In the rows, 128 means zero.
Both labels of each row:
[154  70 142 112 146 156 116 136 154 103 140 168 150 166 123  81 179  70
 110 111] : G/Q998
[129 109 133 111 133 107 150 123 116 162 130 142 140 153 126 127 152 123
 127 145] : G/Q998
[139  94 127 140 109 118 126 126 130 109 110 169 166 147 109  89 143  77
 126 137] : G/Q633
[199  72 122 127 117 132 125  97 104 115 126 167 175 183 145 125 163  74
  80 112] : G/Q691
[151  92 108 120 115 128 152 139 130 129 140 148 130 200 119 219 131  85
 119 135] : G/Q633
[123 109 124 125 125 138  92 139 152 127 137 151 167 190 122  64 164 131
 142 127] : G/Q577
[126  91 110  99 139 123 133 146 130 132 148 137 147 164 129 123 151 120
 140 102] : G/Q577
[145  97 126 116 127 135 110 149 150 131 118 182 169 207 141  67 198  71
 121 100] : G/Q577
[143 105 109 150 160 145 107 141 145  93 128 152 190 138 162 104 186  83
  80  94] : G/Q577
[174  92 120 127 122 159  88 155 172 136 129 159 139 178 124  84 161  97
 151 123] : L/Q563
[151 107 139 138 114 122 122 112 129 117 124 138 143 154 111  82 170  85
 116 119] : G/Q998
[137 103 143 114 128 114 133 108 101 101 151 137 163 159 132 125 134 121
 140 123] : G/Q691
[178  91 128 119 128 124 134 117 132  92 130 163 175 194 172 105 159  77
 112 110] : G/Q691
[148 108 119 127 134 137  59 151 150  99 119 140 191 155 110  61 189 122
 123 107] : G/Q577
[143  94 108 135 100 132 125 123 125 148 112 169 185 215 127  87 145  77
 113 135] : G/Q577
[144 120 123  91 144 120 149 133 143 126 143 150 149 158 116  83 182  89
 137 128] : G/Q998
[167  92 138 173 114 127 130 151 153 114 119 138 136 169 104  74 121  83
 120 106] : G/Q998
[178  38 124 103 120 115 173 102  77 143 125 194 203 235 172 167 152  63
  99 121] : G/Q691
[138  85 110 123 124 154 107 135 132 121 118 178 156 175 133  88 169  59
 122 123] : G/Q577
[152  66 125 130 116 140 133 129 147 117 130 186 149 154 128 100 124  97
 109 148] : L/Q563
[158  76 130 125 181 129  98 133 131 145 131 173 157 202 117  94 188 113
 125 111] : G/Q577
[161  59 134 132  81 132 132  81 124 101 124 226 186 201  93 115 112  66
 100 123] : G/Q577
[147  85 126 128 112 134 133 145 112 149 131 165 136 143 113  92 164  85
 125 136] : G/Q633
[145 114 113 137 111 150 102 147 132  92 117 133 140 146 128  55 168  76
 116 106] : G/Q633
[125 123 126 119 154 134 127 168 122 186 105 142 128 149 102  76 165 116
 160 136] : G/Q633
[125 102 127 140 116 144 101 142 128 114 118 174 130 159 110  70 166  68
 126 119] : G/Q633
[135  83 122 157 112 137  67 152 153 107 126 172 168 214 144  95 182  79
 100 106] : L/Q577
[187  99 127 123 149 119 138 134 145  96 118 148 155 169 163 111 215  75
 130  96] : G/Q998
[145  95 123 128 148 128 113 126 155 112 128  74 183 176 106  86 204  89
 126 103] : G/Q577
[ 80  93 118 150 111 130   9 145 137  92 128 187 120 129 109  88 143  71
 120 110] : G/Q633
[141 107 132 120 110 132 113 117 141 116 123 153 154 226 118 105 144  96
 126 106] : G/Q577
[159  80 141 119 112 131 136 125 155 129 137 186 146 175 114  91 164  95
 125 125] : G/Q998
[132 116 127 118 122 135 109 146 157 124 121 143 156 146 100  49 152 136
 130 101] : G/Q691

Both labels of each row:
[119 131 137 130 136 129 128  92 140 132 146 135 126 125 117 130 120 132
 109 125] : [84]/Q119
[119 129 123 133 134 125 129 101 137 126 138 132 116 129 123 134 130 122
 122 127] : [84]/Q119
[135 130 154 110 136 127 128 125 125 141 129 124 124 132 130 142 128 138
 105 135] : [86]/Q253
[134 118 141 119 127 121 118 114 132 144 116 133 122 132 138 125 129 126
 125 127] : [84]/Q960
[121 143 115 122 131 125 134 116 150 137 130 124 122 136 127 137 139 140
 105 129] : [84]/Q253
[137 145 127 112 124 131 136 131 133 141 142 134 127 143 128 131 130 142
 110 132] : [86]/Q253
[119 120 107 127 128 138 125 115 143 138 126 126 128 139 129 132 131 139
 106 134] : [84]/Q253
[139 136 129 106 118 144 131 104 139 138 129 147 110 153 138 125 123 123
 125 131] : [84]/Q253
[130 115 158 119 132 122 129 112 147 138 122 130 122 132 124 112 129 105
 133 119] : [84]/Q960
[111 131 106 128 134 133 135 100 140 133 126 129 113 143 116 135 133 117
 103 137] : [84]/Q901
[117 127 121 117 127 127 135 115 135 149 118 138 117 107 122 127 123 124
  93 138] : [84]/Q253
[137 133 130 125 127 130 133 115 122 131 141 128 126 124 128 133 129 141
 115 133] : [86]/Q119
[135 119 135 120 127 122 129 117 147 136 114 137 129 128 128 130 120 113
 126 124] : [84]/Q960
[124 132 116 122 132 131 140 106 134 134 130 130 120 133 122 129 118 124
 113 129] : [84]/Q901
[118 127 111 138 128 136 136 101 144 130 135 125 110 146 119 130 131 129
 116 127] : [84]/Q901
[132 132 141 116 131 129 137 117 138 139 166 129 125 144 121 136 167 146
 123 126] : [86]/Q253
[149 133 161  95 117 133 126 123 132 144 118 137 126 147 148 131  75 124
 130 123] : [86]/Q960
[148 124 136 117 126 123 135 127 134 141 124 133 130 137 137 125 124 124
 150 115] : [86]/Q960
[130 130 123 124 118 127 144 105 142 130 129 118 118 138 128 128 136 118
 127 128] : [84]/Q901
[142 134 131 120 120 129 136 124 125 141 138 133 120 134 131 131 126 139
 121 133] : [86]/Q253
[127 129 122 118 130 126 123 127 144 135 127 140 123 140 132 131 129 135
 117 133] : [84]/Q253
[134 129 144 112 130 120 129 130 132 156 125 130 125 126 127 125 125 126
 133 125] : [86]/Q960
[136 123 130 121 132 127 135 116 134 131 130 132 124 129 141 130 126 118
 113 134] : [84]/Q901
[143 129 138 116 132 123 130 127 139 138 117 129 125 133 137 127 130 128
 130 117] : [86]/Q960
[140 137 131 126 147 125 143 108 121 127 151 127 122 136 129 132 121 134
 130 125] : [86]/Q901
[114 123 100 136 134 125 128 108 142 125 134 128 121 124 119 135 130 129
 100 133] : [84]/Q119
[139 129 140 100 125 127 116 121 137 143 147 133 129 139 129 142 129 150
 110 138] : [86]/Q253
[131 138 143 116 121 137 143 125 127 124 127 133 129 147 129 133 136 116
 124 135] : [86]/Q901
[129 148 151 132 135 124 136 104 121 130 139 126 115 128 133 130 129 125
 120 135] : [86]/Q901
[120 153 110 132 136 128 141 128 137 132 136 123 124 120 119 136 133 139
 109 130] : [86]/Q901
[122 136 122 131 139 129 139 100 141 130 142 125 117 123 120 133 136 133
 100 129] : [84]/Q119
[128 119 131 133 125 126 126 125 140 129 138 130 127 139 137 129 136 129
 111 136] : [84]/Q253
[126 130 124 124 133 126 133 107 139 132 142 127 116 135 123 128 132 120
 121 126] : [84]/Q901
[124 121 107 120 129 126 125 117 153 140 143 126 126 129 128 132 131 139
 110 133] : [84]/Q253
[132 139 115 122 125 128 139 104 127 132 151 132 119 134 127 134 128 140
 129 112] : [86]/Q119
[117 129 129 131 132 133 130 111 129 130 137 123  92 129 124 127 133 125
 120 131] : [84]/Q901
[147 131 135 116 125 134 132 132 133 134 152 134 128 141 139 137 129 143
 117 132] : [86]/Q253
[149 118 161 111 132 124 133 135 133 142 118 145 125 135 131 123 120 122
 136 130] : [86]/Q960
[136 124 122 117 132 131 124 117 144 128 136 135 128 139 121 133 129 129
 109 130] : [84]/Q253
[118 131  98 128 137 127 127 104 146 130 131 112 122 140 118 134 137 133
 110 121] : [84]/Q901
[145 129 139 117 136 131 130 126 136 137 146 131 126 128 132 136 135 143
 109 119] : [86]/Q253
[131 135 126 132 139 137 133 112 126 130 155 123 122 134 127 137 136 139
 119 125] : [86]/Q119

Both labels of each row:
[ 93 126 140 138  80 129 148 136 134 120 122 114 115 134 123 128 133 124
 147 131] : N/M
[109 146 131 135 114 131 133 134 134 122 122 126 123 156 148 123 130 130
 125 131] : A/M
[119 130 130 138 101 130 138 130 131 122 125 121 121 145 133 122 129 125
 127 129] : X/M
[109 118 125 129 101 133 145 128 124 114 130 121 129 111 128  97 131 102
 121 127] : D/U
[102 120 133 133  99 133 126 134 136 111 121 124 117 124 116 135 118 127
 135 129] : S/U
[111 152 125 134 152 125 139 132 127 115 124 130 101 130 136  83 121 113
 124 141] : N/U
[114 122 122 132 112 134 137 121 123 115 131 133 120 124 125 142 121 122
 126 138] : X/U
[118 132 128 140 113 128 130 137 127 110 117 122 111 119 123 101 122 106
 123 136] : N/U
[113 152 130 136 151 127 130 134 132 119 122 130 120 153 138 115 127 130
 120 133] : A/M
[122 108 119 135 102 137 124 128 131 112 130 125 126 123 126 113 125 115
 120 127] : X/U
[127 128 116 126 126 134 120 135 121 111 126 129 116 115 139 114 121 114
 115 133] : X/U
[114 133 127 140 102 130 131 131 132 121 126 124 116 137 125 140 123 131
 133 132] : X/M
[ 99 152 137 131 135 130 144 129 124 116 122 126 109 151 138 118 125 133
 119 128] : A/M

Both labels of each row:
[127 138 113 144 133 129 137 131 126 113 127 165 119 140 129 104 142 137
 134 108] : Q175/[24]
[118 142 105 140 129 129 143 122 117 110 117 169 116 133 133 118 142 120
 138 111] : Q175/[24]
[124 154 110 145 149 152 152 150 145 123 109 160 132 165 106  61 138 152
 126 152] : Q175/[17]
[120 133 111 143 144 137 139 126 120 106 131 177  97 140 122 106 135 135
 142 127] : Q175/[24]
[124 142 108 141 133 131 142 135 125 115 136 150 121 135 125 108 141 134
 135 118] : Q175/[24]
[132 155  92 146 142 143 149 144 124 114 100 187  93 144 113  80 142 131
 131 126] : Q292/[24]
[129 137  87 146 141 140 151 137 124 114 104 186 104 131 119  91 143 127
 145 116] : Q292/[24]
[123 142 104 138 134 130 124 118 119 114 123 183 112 133 140 122 155 115
 156 110] : Q175/[24]
[125 146  97 134 127 141 144 126 111 109 112 195 107 140 135  93 148 117
 148 116] : Q175/[24]
[122 142  98 138 136 140 140 134 121 103 126 178  96 134 129  93 141 129
 123 127] : Q175/[24]
[119 135 103 139 132 142 139 131 138 112 118 169 121 137 105 113 134 116
 143 123] : Q175/[17]
[125 144 108 137 145 138 135 139 145 124 110 167 141 152 114  96 134 137
 144 121] : Q175/[17]
[125 136 107 137 136 133 138 112 123 113 123 173 120 140 126 111 137 131
 129 122] : Q175/[24]
[126 138 108 143 137 131 135 134 115 108 136 162 119 140 131 107 137 138
 136 120] : Q175/[24]
[120 138 102 137 140 145 134 136 137 159 100 182 134 154 117  99 135 128
 146 121] : Q175/[17]
[119 132 105 156 142 137 147 129 124 110 119 180 107 145 128 112 144 131
 138 124] : Q175/[24]
[127 139 107 129 132 139 135 128 150 122 113 170 136 142 122 103 139 120
 161 122] : Q175/[17]
[120 146 111 143 143 140 146 133 119 108 123 180 118 154 132  87 148 141
 145 131] : Q175/[24]
[126 134 118 149 144 142 141 132 125 106 129 161 112 151 103 107 143 145
 136 124] : Q175/[24]
[115 126 102 131 138 145 138 138 139 127 111 177 139 144 113 117 131 127
 149 124] : Q175/[17]
[129 139 116 138 131 128 137 128 110 115 126 163 110 140 132 108 153 135
 140 121] : Q175/[24]
[117 145 112 130 133 129 138 129 119 105 130 171 116 143 141  96 149 129
 142 116] : Q175/[24]
[124 138 114 151 137 133 138 132 118 106 128 161 110 139 130 107 126 134
 130 120] : Q175/[24]
